Below are the code and all the weights of a small trained network. Each question names an input and a class and asks about switching units off, where a switched-off unit gives its printed mean instead of its output.

import numpy as np


def w(rows, s, z=0):
    codes = np.array(rows[::2]) - 128.0
    scale = np.full(codes.shape[1], s)
    scale[-1] = z or s
    return codes * scale


def norm(h):
    return h / np.sqrt((h * h).mean(-1, keepdims=True) + 1e-5)


def f(y):
    return np.maximum(y, 0)


def log_softmax(a):
    a = a - a.max(-1, keepdims=True)
    return a - np.log(np.exp(a).sum(-1, keepdims=True))


def net(x, mask):
    res = np.array(x, float).reshape(1, 5) / 4 @ E
    u = 0
    for l in range(4):
        y = f(norm(res) @ A[l][:, :-1].T + A[l][:, -1])
        res = res + np.where(mask[u : u + 6], y, B[l][:, -1]) @ B[l][:, :-1]
        u += 6
    return log_softmax(norm(res)[-1] @ U[:, :-1].T + U[:, -1])


A, B = {}, {}
E = w([
[40,116,112,120,246,20,168,109,134],'x0',
[173,85,67,218,53,85,144,157,204],'x1',
[78,118,49,135,91,177,142,218,131],'x2',
[209,126,8,64,203,129,202,211,178],'x3',
[152,65,82,59,128,198,255,27,122],'x4',
],0.0057)
A[0] = w([
[139,167,1,124,96,113,112,156,137,206],'L0N1',
[173,178,153,104,175,152,139,112,118,189],'L0N2',
[138,55,173,99,150,112,124,112,85,145],'L0N3',
[79,126,78,187,191,148,179,131,123,2],'L0N4',
[181,165,112,169,142,125,82,141,73,138],'L0N5',
[181,146,122,162,177,140,133,175,71,113],'L0N6',
],0.0073,0.00082)
B[0] = w([
[134,61,204,200,45,115,116,157,182,254],'L0N1',
[109,154,45,191,139,192,174,69,156,199],'L0N2',
[184,174,75,168,95,69,150,108,115,189],'L0N3',
[98,159,62,144,154,164,192,85,146,206],'L0N4',
[34,174,126,2,166,171,65,231,132,197],'L0N5',
[114,154,53,104,113,152,69,38,138,183],'L0N6',
],0.0075,0.0039)
A[1] = w([
[154,94,129,48,162,135,193,111,130,84],'L1N1',
[149,71,153,154,150,78,127,91,155,34],'L1N2',
[109,137,92,85,147,254,121,99,153,254],'L1N3',
[101,105,138,92,132,122,146,164,179,233],'L1N4',
[123,108,170,165,89,194,167,185,144,123],'L1N5',
[110,184,126,142,114,57,133,95,84,77],'L1N6',
],0.0079,0.0013)
B[1] = w([
[106,150,159,155,75,137,150,154,51,192],'L1N1',
[56,115,135,87,118,188,122,144,127,175],'L1N2',
[148,153,107,140,155,115,154,123,171,254],'L1N3',
[142,91,133,107,69,127,190,109,10,182],'L1N4',
[148,143,156,120,133,164,87,86,165,213],'L1N5',
[121,74,197,147,155,132,137,168,134,189],'L1N6',
],0.011,0.0054)
A[2] = w([
[81,122,166,136,158,36,164,193,104,255],'L2N1',
[107,99,83,73,172,85,191,126,109,107],'L2N2',
[152,140,63,133,149,122,89,129,108,43],'L2N3',
[70,110,217,123,175,150,75,113,45,127],'L2N4',
[63,102,199,209,213,14,116,91,83,155],'L2N5',
[255,105,79,115,148,135,129,156,139,115],'L2N6',
],0.0077,0.0014)
B[2] = w([
[160,144,197,152,109,158,254,79,123,217],'L2N1',
[107,74,47,181,108,173,144,43,106,191],'L2N2',
[72,62,37,53,71,173,140,100,163,140],'L2N3',
[154,73,186,27,154,116,99,174,2,222],'L2N4',
[208,73,225,36,176,110,135,130,177,255],'L2N5',
[175,148,211,30,155,140,42,60,103,178],'L2N6',
],0.0083,0.0066)
A[3] = w([
[170,149,107,177,169,107,186,52,65,100],'L3N1',
[142,173,141,107,156,178,97,88,145,3],'L3N2',
[47,134,136,81,78,96,18,200,158,60],'L3N3',
[170,126,126,2,86,126,149,112,121,145],'L3N4',
[164,133,122,133,166,177,211,86,108,196],'L3N5',
[212,112,105,120,182,153,148,57,103,67],'L3N6',
],0.0075,0.0017)
B[3] = w([
[83,50,121,207,77,131,161,158,63,205],'L3N1',
[58,84,49,179,224,77,191,120,168,167],'L3N2',
[118,118,34,165,110,6,107,182,102,181],'L3N3',
[118,110,121,109,231,47,110,92,112,235],'L3N4',
[115,111,105,166,205,65,130,117,65,255],'L3N5',
[76,139,212,110,71,70,122,254,114,220],'L3N6',
],0.0076,0.007)
U = w([
[59,81,85,219,155,121,224,89,33,137],'0',
[128,228,150,129,131,223,156,176,150,2],'1',
[63,205,146,76,99,191,143,137,174,17],'2',
[90,200,59,87,229,134,100,114,206,145],'3',
[107,145,97,123,72,73,23,247,94,140],'4',
[144,106,89,205,71,182,84,67,248,149],'5',
[199,75,255,19,189,119,134,105,118,178],'6',
],0.0097,0.0069)

Each question gives the input, the list of numbers given to net, and the class t.
The units are the neurons (one row each of A and B). Each row of codes is followed by its name. A weight is (code - 128) times the scale printed after its matrix; where a second scale follows, it is the last column's (A, B and U).
mask holds one flag per neuron, layer by layer. A switched-off neuron (its flag False) gives its mean, the last column of its row in B, instead of its output. The means were averaged over made-up inputs and are rounded, as every weight is.
A unit's drop is (log p(t) with every unit on - log p(t) with that unit switched off) / (log p(t) with every unit on - log p(t) with every unit switched off).
The circuit of an input: a set's keep is (log p(t) with only the set's units on - log p(t) with every unit switched off) / (log p(t) with every unit on - log p(t) with every unit switched off). Starting from the 12 units with the biggest drops (on a tie, the unit counted first), units are removed one at a time, each time the one whose removal leaves the highest keep (on an exact tie, the one counted first), for as long as the keep stays at least 0.8.
circuit, biggest first: the units of the circuit, biggest drop first
unit that matters most: the unit with the biggest drop
top k neurons: the k neurons with the biggest drops, biggest first
k most important neurons of layer l: the k neurons of layer l with the biggest drops, biggest first
input [-8,-8,4,-8,5], class 0: unit that matters most	L2N5
input [2,7,8,-6,-3], class 5: circuit, biggest first	L2N4; L3N5
input [4,-8,5,4,-8], class 0: circuit, biggest first	L2N1; L1N5; L2N6
input [-6,4,2,-4,7], class 5: circuit, biggest first	L2N4; L1N5
input [-8,-5,-7,8,3], class 0: circuit, biggest first	L0N2; L2N5
input [4,1,7,-6,1], class 6: top 2 neurons	L2N5; L0N2
input [4,2,5,0,-5], class 6: top 3 neurons	L0N1; L2N1; L2N2
input [-1,8,-5,4,-1], class 5: top 4 neurons	L0N1; L2N4; L2N5; L1N2
input [-7,-7,3,3,7], class 0: top 2 neurons	L2N5; L1N1
input [-6,5,6,8,-1], class 5: circuit, biggest first	L0N1; L2N4
input [-6,-8,-8,1,-2], class 3: 2 most important neurons of layer 0	L0N2; L0N5
input [-2,-1,-5,1,0], class 0: top 2 neurons	L0N2; L2N5
input [-6,-1,5,-1,1], class 5: 2 most important neurons of layer 2	L2N5; L2N4
input [-8,5,-1,-1,0], class 5: top 2 neurons	L2N5; L2N4
input [-6,7,7,6,7], class 6: circuit, biggest first	L2N6
input [-6,-2,0,8,-6], class 3: 2 most important neurons of layer 0	L0N6; L0N2
input [-3,0,1,2,-2], class 4: 2 most important neurons of layer 0	L0N1; L0N5
input [-5,-4,6,-4,-3], class 4: top 2 neurons	L3N3; L2N5
input [3,-1,-4,-3,7], class 0: 2 most important neurons of layer 0	L0N2; L0N1
input [8,0,8,-4,-3], class 6: unit that matters most	L2N5
input [-6,-4,-8,0,-8], class 4: 2 most important neurons of layer 2	L2N5; L2N1
input [0,-4,-7,8,-2], class 3: 3 most important neurons of layer 2	L2N1; L2N6; L2N3
input [2,3,8,-6,-3], class 4: top 2 neurons	L3N3; L1N5
